Here is a tiny trained network, its code and every weight. The questions are about switching its units off for an input and a target symbol, where a switched-off unit gives its printed mean instead of its output.

import numpy as np


def w(rows, s, z=0):
    codes = np.array(rows[::2]) - 128.0
    scale = np.full(codes.shape[1], s)
    scale[-1] = z or s
    return codes * scale


def f(y):
    return y / 2 * (1 + np.tanh(0.7978845608 * (y + 0.044715 * y**3)))


def softmax(a):
    e = np.exp(a - a.max(-1, keepdims=True))
    return e / e.sum(-1, keepdims=True)


def log_softmax(a):
    a = a - a.max(-1, keepdims=True)
    return a - np.log(np.exp(a).sum(-1, keepdims=True))


def net(x, mask):
    ids = ['ΔΘΠΣΨβεηλμτφ'.index(c) for c in x.split()]
    T = len(ids)
    res = E[ids] + P[:T]
    u = 0
    for l in range(2):
        r = res
        for j in range(2):
            rows = slice(3 * j, 3 * j + 3)
            q, k, v = (r @ M[l][rows].T for M in (Q, K, V))
            z = softmax(np.where(np.tri(T) > 0, q @ k.T / 3**0.5, -1e9)) @ v
            o = O[l][rows]
            res = res + np.where(mask[u + j], z, o[:, -1]) @ o[:, :-1]
        u += 2
        y = f(res @ A[l][:, :-1].T + A[l][:, -1])
        res = res + np.where(mask[u : u + 12], y, B[l][:, -1]) @ B[l][:, :-1]
        u += 12
    return log_softmax(res[-1] @ U[:, :-1].T + U[:, -1])


Q, K, V, O, A, B = {}, {}, {}, {}, {}, {}
E = w([
[97,45,85,88,148],'Δ',
[164,182,86,182,108],'Θ',
[102,170,223,102,211],'Π',
[192,110,164,172,93],'Σ',
[180,158,76,79,111],'Ψ',
[211,172,182,110,197],'β',
[138,69,181,82,102],'ε',
[121,254,39,100,101],'η',
[44,114,35,146,145],'λ',
[105,81,79,173,108],'μ',
[130,5,115,117,72],'τ',
[113,175,92,107,162],'φ',
],0.017)
P = w([
[254,179,38,77,187],'0',
[191,166,125,89,153],'1',
[161,159,122,97,120],'2',
[143,148,129,125,134],'3',
[126,140,129,137,135],'4',
[125,148,110,136,158],'5',
],0.0049)
Q[0] = w([
[79,105,177,170,100],'L0H1',
[162,158,190,139,96],'L0H1',
[233,99,143,157,165],'L0H1',
[142,204,165,73,116],'L0H2',
[146,35,172,32,124],'L0H2',
[1,127,59,124,103],'L0H2',
],0.0059)
K[0] = w([
[63,143,193,121,128],'L0H1',
[129,114,86,154,159],'L0H1',
[255,121,105,152,191],'L0H1',
[102,173,187,142,109],'L0H2',
[120,94,142,92,110],'L0H2',
[117,148,95,122,139],'L0H2',
],0.01)
V[0] = w([
[129,138,137,158,88],'L0H1',
[123,143,102,82,108],'L0H1',
[102,114,132,132,97],'L0H1',
[153,174,158,135,156],'L0H2',
[134,136,177,2,164],'L0H2',
[45,94,165,97,150],'L0H2',
],0.0096)
O[0] = w([
[53,132,158,39,89,97],'L0H1',
[158,106,117,72,182,144],'L0H1',
[155,254,119,158,144,49],'L0H1',
[128,166,97,135,139,203],'L0H2',
[78,81,111,133,220,216],'L0H2',
[112,148,119,36,86,3],'L0H2',
],0.0061,0.0045)
A[0] = w([
[122,133,95,149,134,129],'L0N1',
[148,119,108,130,44,233],'L0N2',
[170,108,162,113,146,169],'L0N3',
[127,143,177,148,134,111],'L0N4',
[47,110,89,146,122,165],'L0N5',
[163,168,151,73,139,96],'L0N6',
[111,157,121,248,94,98],'L0N7',
[120,180,115,119,121,253],'L0N8',
[97,137,142,102,75,243],'L0N9',
[96,159,79,128,115,80],'L0N10',
[79,138,152,116,166,177],'L0N11',
[78,91,92,96,211,206],'L0N12',
],0.011,0.0039)
B[0] = w([
[84,124,105,143,126,145],'L0N1',
[122,88,115,154,185,195],'L0N2',
[213,168,136,112,108,217],'L0N3',
[98,127,136,77,139,142],'L0N4',
[157,147,120,165,85,146],'L0N5',
[172,187,160,110,138,154],'L0N6',
[41,83,101,97,199,189],'L0N7',
[115,173,74,132,238,178],'L0N8',
[164,104,126,137,207,137],'L0N9',
[83,254,161,114,127,134],'L0N10',
[87,135,83,60,120,164],'L0N11',
[138,135,9,92,98,255],'L0N12',
],0.0074,0.0056)
Q[1] = w([
[147,155,156,155,127],'L1H1',
[209,172,103,64,93],'L1H1',
[130,126,134,90,55],'L1H1',
[182,209,154,2,173],'L1H2',
[72,71,178,34,92],'L1H2',
[36,183,147,106,39],'L1H2',
],0.0092)
K[1] = w([
[86,129,113,112,182],'L1H1',
[88,72,101,123,112],'L1H1',
[128,99,81,131,130],'L1H1',
[150,158,181,88,169],'L1H2',
[255,133,87,109,77],'L1H2',
[204,203,11,134,72],'L1H2',
],0.0088)
V[1] = w([
[154,58,36,170,80],'L1H1',
[141,143,206,16,219],'L1H1',
[92,141,150,137,38],'L1H1',
[68,254,119,134,138],'L1H2',
[104,109,191,16,132],'L1H2',
[160,206,158,133,173],'L1H2',
],0.0072)
O[1] = w([
[182,133,80,124,1,190],'L1H1',
[186,108,182,105,144,158],'L1H1',
[96,60,207,74,60,2],'L1H1',
[46,203,139,143,114,105],'L1H2',
[155,146,166,37,118,78],'L1H2',
[240,160,147,31,222,153],'L1H2',
],0.0072,0.0083)
A[1] = w([
[100,44,97,150,222,28],'L1N1',
[219,47,183,108,130,203],'L1N2',
[124,185,71,127,144,37],'L1N3',
[118,102,117,211,39,67],'L1N4',
[86,3,157,157,70,95],'L1N5',
[203,178,156,227,79,133],'L1N6',
[205,219,112,237,152,105],'L1N7',
[26,214,51,108,120,57],'L1N8',
[13,239,158,158,124,45],'L1N9',
[211,198,153,44,172,2],'L1N10',
[188,162,177,106,235,110],'L1N11',
[111,17,78,194,229,120],'L1N12',
],0.0077,0.0061)
B[1] = w([
[148,116,214,37,39,156],'L1N1',
[176,91,173,153,216,213],'L1N2',
[135,94,185,37,135,178],'L1N3',
[106,73,209,160,119,157],'L1N4',
[104,131,160,45,114,157],'L1N5',
[32,87,138,207,87,166],'L1N6',
[81,195,205,156,147,247],'L1N7',
[122,1,153,80,215,192],'L1N8',
[173,4,146,204,81,160],'L1N9',
[76,91,160,130,13,216],'L1N10',
[98,148,133,106,55,226],'L1N11',
[117,195,127,110,60,223],'L1N12',
],0.0069,0.015)
U = w([
[150,122,50,125,66,169],'Δ',
[60,210,104,190,196,211],'Θ',
[98,138,126,36,120,155],'Π',
[169,115,184,254,159,86],'Σ',
[181,191,49,175,126,200],'Ψ',
[141,163,238,113,91,74],'β',
[220,109,111,107,186,217],'ε',
[87,112,228,106,185,4],'η',
[88,80,123,149,139,153],'λ',
[70,135,116,174,35,94],'μ',
[150,58,174,127,65,2],'τ',
[128,159,102,103,204,187],'φ',
],0.0086,0.0066)

Each question gives the input, a string of symbols that net reads in full, and the target symbol t.
The units are the heads (3 rows each of Q, K, V and O) and the neurons (one row each of A and B). Each row of codes is followed by its name. A weight is (code - 128) times the scale printed after its matrix; where a second scale follows, it is the last column's (O, A, B and U).
mask holds one flag per unit, layer by layer, with each layer's heads first. A switched-off unit (its flag False) gives its mean, the last column of its rows in O or B, instead of its output. The means were averaged over made-up inputs and are rounded, as every weight is.
A unit's drop is (log p(t) with every unit on - log p(t) with that unit switched off) / (log p(t) with every unit on - log p(t) with every unit switched off).
unit that matters most: the unit with the biggest drop
top k neurons: the k neurons with the biggest drops, biggest first
top k neurons in layer l: the k neurons of layer l with the biggest drops, biggest first
which heads matter: for each layer, one digit per head in row order, 1 if its drop is at least 0.15 and else 0, layers parted by /
drop when u is switched off: that unit's drop, to one decimal
input Π τ Θ Θ β, target β: top neuron -> (L1N10)
input Δ Σ μ Ψ Ψ, target Ψ: which heads matter -> 00 / 00
input Δ φ β τ, target τ: which heads matter -> 00 / 01
input λ Ψ λ, target λ: top 2 neurons -> (L1N8, L1N9)
input λ λ Σ Δ, target Δ: top 2 neurons in layer 1 -> (L1N7, L1N2)
input λ β Θ η, target η: top 3 neurons -> (L1N8, L0N10, L1N3)
input β β Θ β, target Θ: which heads matter -> 01 / 01
input λ Θ β Δ Δ τ, target τ: which heads matter -> 01 / 01
input η β β, target β: top 3 neurons in layer 1 -> (L1N10, L1N11, L1N7)
input τ μ Δ Π Ψ, target Π: which heads matter -> 11 / 01
input Ψ β μ Π Σ, target Σ: top 3 neurons in layer 0 -> (L0N12, L0N11, L0N8)
input ε β Σ β Σ β, target Σ: top 4 neurons in layer 0 -> (L0N7, L0N12, L0N3, L0N10)
input Σ Θ β μ μ μ, target μ: top 3 neurons -> (L1N12, L1N1, L1N2)
input Ψ ε φ, target ε: unit that matters most -> L0N12
input τ μ Δ Π, target Π: which heads matter -> 00 / 01
input μ β μ φ, target φ: top 2 neurons -> (L1N8, L1N10)
input ε Σ μ μ, target μ: top 2 neurons -> (L1N2, L1N12)
input Σ Σ φ μ Δ, target Δ: top 2 neurons -> (L1N7, L0N12)
input Σ μ λ, target λ: top 2 neurons in layer 0 -> (L0N10, L0N3)
input β β Σ β, target Σ: top neuron in layer 0 -> (L0N7)
input Σ β τ φ, target φ: drop when L0N3 is switched off -> 0.2
input τ η Π, target Π: drop when L1N7 is switched off -> 0.0
